Below is a small trained network, with its code and all its weights. Each question gives an input and a class and asks what happens when units are switched off, that is, made to give their printed mean instead of their output.

import numpy as np


def w(rows, s, z=0):
    codes = np.array(rows[::2]) - 128.0
    scale = np.full(codes.shape[1], s)
    scale[-1] = z or s
    return codes * scale


def f(y):
    return y / 2 * (1 + np.tanh(0.7978845608 * (y + 0.044715 * y**3)))


def log_softmax(a):
    a = a - a.max(-1, keepdims=True)
    return a - np.log(np.exp(a).sum(-1, keepdims=True))


def net(x, mask):
    res = np.array(x, float).reshape(1, 2) / 4 @ E
    y = f(res @ A[0][:, :-1].T + A[0][:, -1])
    res = res + np.where(mask, y, B[0][:, -1]) @ B[0][:, :-1]
    return log_softmax(res[-1] @ U[:, :-1].T + U[:, -1])


A, B = {}, {}
E = w([
[52,135,183,152],'x0',
[173,250,163,100],'x1',
],0.018)
A[0] = w([
[159,63,52,115,254],'N0',
[186,251,114,108,216],'N1',
[202,114,41,118,151],'N2',
[114,157,83,171,29],'N3',
[109,205,171,132,212],'N4',
[105,136,96,85,124],'N5',
[153,116,149,140,72],'N6',
],0.025,0.006)
B[0] = w([
[202,2,82,166,201],'N0',
[158,218,91,248,253],'N1',
[94,201,31,4,193],'N2',
[224,136,238,78,124],'N3',
[128,231,158,70,207],'N4',
[186,156,135,98,130],'N5',
[206,158,181,84,125],'N6',
],0.038,0.037)
U = w([
[152,127,70,145,235],'0',
[153,119,152,85,3],'1',
[28,166,192,122,115],'2',
[144,188,134,198,181],'3',
[4,83,127,171,125],'4',
[154,60,143,189,133],'5',
[144,126,141,85,3],'6',
[169,65,109,29,77],'7',
],0.016,0.0049)

Each question gives the input, the list of numbers given to net, and the class t.
The units are the neurons (one row each of A and B). Each row of codes is followed by its name. A weight is (code - 128) times the scale printed after its matrix; where a second scale follows, it is the last column's (A, B and U).
mask holds one flag per neuron, in row order. A switched-off neuron (its flag False) gives its mean, the last column of its row in B, instead of its output. The means were averaged over made-up inputs and are rounded, as every weight is.
A unit's drop is (log p(t) with every unit on - log p(t) with that unit switched off) / (log p(t) with every unit on - log p(t) with every unit switched off).
The circuit of an input: a set's keep is (log p(t) with only the set's units on - log p(t) with every unit switched off) / (log p(t) with every unit on - log p(t) with every unit switched off). Starting from all 7 units, units are removed one at a time, each time the one whose removal leaves the highest keep (on an exact tie, the one counted first), for as long as the keep stays at least 0.8.
units of the circuit, in order: the units of the circuit, biggest drop first
unit that matters most: the unit with the biggest drop
top k neurons: the k neurons with the biggest drops, biggest first
drop when u is switched off: that unit's drop, to one decimal
input [-8,2], class 0: unit that matters most : N2
input [7,-6], class 4: top 3 neurons : [N1, N0, N4]
input [4,-2], class 4: top 4 neurons : [N1, N4, N0, N2]
input [6,-5], class 4: top 2 neurons : [N1, N0]
input [6,-3], class 4: units of the circuit, in order : [N1, N4, N0]
input [8,-4], class 4: top 2 neurons : [N1, N4]
input [2,-3], class 5: top 3 neurons : [N2, N1, N4]
input [0,-6], class 5: top 2 neurons : [N2, N4]
input [-8,-1], class 7: top 2 neurons : [N2, N1]
input [2,-1], class 4: units of the circuit, in order : [N1, N4, N0, N2]
input [8,-7], class 4: top 2 neurons : [N1, N0]
input [4,-4], class 5: top 2 neurons : [N2, N1]
input [-3,-1], class 7: drop when N3 is switched off : 0.0
input [5,1], class 2: drop when N0 is switched off : 0.2
input [-3,1], class 0: units of the circuit, in order : [N4]
input [-4,-1], class 7: drop when N1 is switched off : 0.7
input [-5,-3], class 7: drop when N1 is switched off : 0.5
